Below is a small trained network, with its code and all its weights. Each question gives an input and a class and asks what happens when units are switched off, that is, made to give their printed mean instead of their output.

import numpy as np


def w(rows, s, z=0):
    codes = np.array(rows[::2]) - 128.0
    scale = np.full(codes.shape[1], s)
    scale[-1] = z or s
    return codes * scale


def norm(h):
    return h / np.sqrt((h * h).mean(-1, keepdims=True) + 1e-5)


def f(y):
    return y / 2 * (1 + np.tanh(0.7978845608 * (y + 0.044715 * y**3)))


def log_softmax(a):
    a = a - a.max(-1, keepdims=True)
    return a - np.log(np.exp(a).sum(-1, keepdims=True))


def net(x, mask):
    res = np.array(x, float).reshape(1, 7) / 4 @ E
    u = 0
    for l in range(4):
        y = f(norm(res) @ A[l][:, :-1].T + A[l][:, -1])
        res = res + np.where(mask[u : u + 9], y, B[l][:, -1]) @ B[l][:, :-1]
        u += 9
    return log_softmax(norm(res)[-1] @ U[:, :-1].T + U[:, -1])


A, B = {}, {}
E = w([
[165,121,89,118,98,101,139,37,200,121],'x0',
[154,121,146,179,155,43,60,124,153,93],'x1',
[52,205,250,53,150,95,76,121,106,81],'x2',
[90,210,120,159,221,123,77,43,151,170],'x3',
[132,125,98,148,113,150,111,171,191,91],'x4',
[96,127,114,175,126,149,117,137,117,163],'x5',
[48,66,93,53,188,149,168,107,229,40],'x6',
],0.015)
A[0] = w([
[129,137,94,185,155,136,78,217,149,122,97],'L0N1',
[102,125,152,102,110,133,137,140,131,113,32],'L0N2',
[75,54,161,124,181,109,134,203,82,109,58],'L0N3',
[197,114,118,109,133,92,113,142,171,82,128],'L0N4',
[223,143,173,99,120,99,117,162,130,92,27],'L0N5',
[179,76,4,189,155,124,144,97,131,155,92],'L0N6',
[160,101,194,153,181,29,62,107,137,91,182],'L0N7',
[64,168,157,119,212,110,95,43,138,126,143],'L0N8',
[140,98,37,145,116,146,153,118,171,141,3],'L0N9',
],0.034,0.0059)
B[0] = w([
[83,217,92,251,148,175,143,176,174,96,191],'L0N1',
[150,131,128,101,101,164,182,114,145,116,158],'L0N2',
[139,91,190,39,147,82,189,226,123,156,211],'L0N3',
[140,127,104,137,118,113,110,103,161,6,187],'L0N4',
[248,100,150,61,110,89,160,160,87,111,183],'L0N5',
[242,123,9,86,151,149,242,44,146,161,250],'L0N6',
[155,135,86,183,86,174,6,28,120,167,233],'L0N7',
[43,159,121,81,228,43,135,86,141,175,245],'L0N8',
[144,101,88,128,73,157,128,83,201,47,201],'L0N9',
],0.026)
A[1] = w([
[155,179,143,226,112,131,2,151,124,90,98],'L1N1',
[191,193,148,187,93,142,147,116,46,230,229],'L1N2',
[39,118,147,162,134,164,156,227,146,74,117],'L1N3',
[105,141,153,145,132,89,65,150,98,139,174],'L1N4',
[135,88,138,131,173,95,147,200,156,82,57],'L1N5',
[63,104,118,138,178,87,89,109,195,48,102],'L1N6',
[111,78,123,95,82,148,122,108,186,111,68],'L1N7',
[125,174,158,62,182,123,120,87,131,137,50],'L1N8',
[126,137,147,182,87,98,114,123,69,150,2],'L1N9',
],0.032,0.0035)
B[1] = w([
[168,136,113,249,63,211,119,161,121,188,228],'L1N1',
[93,163,172,139,136,153,40,184,6,175,231],'L1N2',
[106,177,152,235,186,203,115,187,206,132,186],'L1N3',
[84,125,166,174,111,112,69,107,73,56,180],'L1N4',
[115,210,154,94,74,165,206,192,108,126,204],'L1N5',
[100,137,179,89,149,179,72,122,51,180,245],'L1N6',
[177,167,123,89,131,213,137,119,32,97,201],'L1N7',
[69,173,72,139,105,193,159,100,73,102,250],'L1N8',
[197,145,183,176,159,141,97,137,170,132,144],'L1N9',
],0.024,0.016)
A[2] = w([
[176,65,106,187,134,74,139,138,113,166,69],'L2N1',
[65,62,94,127,153,35,61,109,147,125,58],'L2N2',
[77,144,128,183,141,80,73,129,201,151,70],'L2N3',
[73,93,106,191,100,3,80,79,133,181,36],'L2N4',
[85,114,115,84,148,37,95,56,139,205,20],'L2N5',
[104,136,80,134,188,24,111,110,145,191,76],'L2N6',
[95,123,92,126,153,97,51,46,217,182,69],'L2N7',
[84,78,141,116,234,6,85,89,145,101,3],'L2N8',
[141,76,145,132,149,44,140,58,181,129,55],'L2N9',
],0.027,0.005)
B[2] = w([
[110,177,109,64,92,131,109,191,135,158,157],'L2N1',
[117,178,161,176,119,122,192,107,228,125,177],'L2N2',
[226,113,208,81,109,116,154,93,77,74,177],'L2N3',
[125,107,156,127,81,152,194,178,147,88,190],'L2N4',
[27,125,137,119,177,79,107,132,124,65,250],'L2N5',
[153,153,146,57,138,152,107,128,109,140,217],'L2N6',
[190,101,149,71,149,93,194,255,78,145,249],'L2N7',
[121,128,113,27,129,105,116,58,73,165,198],'L2N8',
[182,134,171,149,129,131,141,139,142,104,154],'L2N9',
],0.024,0.013)
A[3] = w([
[156,169,123,209,113,146,188,163,160,161,109],'L3N1',
[117,85,157,185,186,56,112,124,219,129,18],'L3N2',
[115,81,153,164,152,55,163,119,173,104,48],'L3N3',
[107,92,139,151,108,67,116,126,194,142,42],'L3N4',
[91,23,143,173,171,96,100,96,187,179,1],'L3N5',
[99,13,124,150,98,68,148,101,207,89,63],'L3N6',
[214,147,39,193,167,160,155,137,105,221,150],'L3N7',
[129,77,147,161,149,6,108,103,204,126,106],'L3N8',
[143,7,151,186,161,53,122,93,208,138,120],'L3N9',
],0.026,0.0046)
B[3] = w([
[71,117,103,150,146,126,140,78,137,243,188],'L3N1',
[101,126,125,152,86,143,141,161,137,135,127],'L3N2',
[161,115,159,48,116,178,112,108,114,164,126],'L3N3',
[134,135,148,156,111,102,169,91,127,139,127],'L3N4',
[108,206,100,131,99,95,130,138,143,101,127],'L3N5',
[106,117,183,62,106,165,79,140,148,208,132],'L3N6',
[5,81,183,82,113,92,107,84,136,41,252],'L3N7',
[100,132,104,104,81,131,95,108,126,170,127],'L3N8',
[58,116,133,140,128,113,68,132,68,136,128],'L3N9',
],0.024,0.027)
U = w([
[217,86,15,147,94,176,171,50,208,71,183],'0',
[132,159,162,230,100,180,4,118,70,162,151],'1',
[228,57,178,64,82,83,156,218,111,119,92],'2',
[103,91,97,196,133,68,129,144,246,133,3],'3',
[63,176,127,76,192,130,104,63,85,139,167],'4',
[108,159,171,141,133,171,208,243,185,145,86],'5',
],0.014,0.0062)

Each question gives the input, the list of numbers given to net, and the class t.
The units are the neurons (one row each of A and B). Each row of codes is followed by its name. A weight is (code - 128) times the scale printed after its matrix; where a second scale follows, it is the last column's (A, B and U).
mask holds one flag per neuron, layer by layer. A switched-off neuron (its flag False) gives its mean, the last column of its row in B, instead of its output. The means were averaged over made-up inputs and are rounded, as every weight is.
A unit's drop is (log p(t) with every unit on - log p(t) with that unit switched off) / (log p(t) with every unit on - log p(t) with every unit switched off).
The circuit of an input: a set's keep is (log p(t) with only the set's units on - log p(t) with every unit switched off) / (log p(t) with every unit on - log p(t) with every unit switched off). Starting from the 12 units with the biggest drops (on a tie, the unit counted first), units are removed one at a time, each time the one whose removal leaves the highest keep (on an exact tie, the one counted first), for as long as the keep stays at least 0.8.
circuit, biggest first: the units of the circuit, biggest drop first
most important unit: the unit with the biggest drop
top k neurons: the k neurons with the biggest drops, biggest first
k most important neurons of layer l: the k neurons of layer l with the biggest drops, biggest first
drop when u is switched off: that unit's drop, to one decimal
input [1,-1,-1,2,7,-3,7], class 0: circuit, biggest first => (L0N9)
input [6,7,4,-1,6,5,7], class 1: top 3 neurons => (L0N6, L0N7, L1N1)
input [-7,6,-7,-8,-2,0,0], class 5: top 4 neurons => (L0N3, L0N7, L0N1, L1N5)
input [-4,0,2,3,-4,-4,-5], class 1: top 2 neurons => (L0N6, L0N7)
input [0,7,4,8,7,7,-3], class 1: top 3 neurons => (L0N7, L0N6, L1N1)
input [8,-2,2,-6,-3,-3,2], class 2: circuit, biggest first => (L0N7, L0N8)
input [-4,7,-3,-6,-7,3,-2], class 1: 3 most important neurons of layer 0 => (L0N7, L0N9, L0N8)
input [5,-2,7,-6,-3,5,1], class 2: top 3 neurons => (L0N1, L0N7, L0N8)
input [-3,-8,6,-1,-3,-7,6], class 5: top 2 neurons => (L0N7, L0N3)
input [-5,-2,4,1,0,6,-6], class 1: top 2 neurons => (L0N6, L0N9)
input [-6,0,4,-6,-5,5,-6], class 2: top 2 neurons => (L0N1, L0N5)
input [-1,0,-1,-1,1,1,6], class 5: top 3 neurons => (L0N7, L0N6, L0N3)
input [8,-4,6,-2,1,-6,-4], class 2: top 2 neurons => (L0N5, L0N8)
input [7,1,3,-8,-7,-4,-5], class 1: most important unit => L0N3
input [0,-4,2,3,8,-1,-6], class 1: top 2 neurons => (L0N6, L0N3)
input [-6,-7,1,8,-2,3,-8], class 1: 4 most important neurons of layer 0 => (L0N6, L0N3, L0N9, L0N4)
input [-6,-8,6,-7,-6,-8,-3], class 2: 2 most important neurons of layer 0 => (L0N1, L0N5)
input [-1,8,-3,0,-4,2,0], class 1: 2 most important neurons of layer 1 => (L1N2, L1N1)
input [-7,-7,1,0,-5,-1,-3], class 5: 2 most important neurons of layer 0 => (L0N7, L0N6)
input [4,7,-1,0,-3,-6,1], class 0: circuit, biggest first => (L0N4)
input [6,2,7,-7,-8,-1,-6], class 1: drop when L0N7 is switched off => 0.1
input [4,2,-7,2,-7,-8,-7], class 0: drop when L0N6 is switched off => 0.2
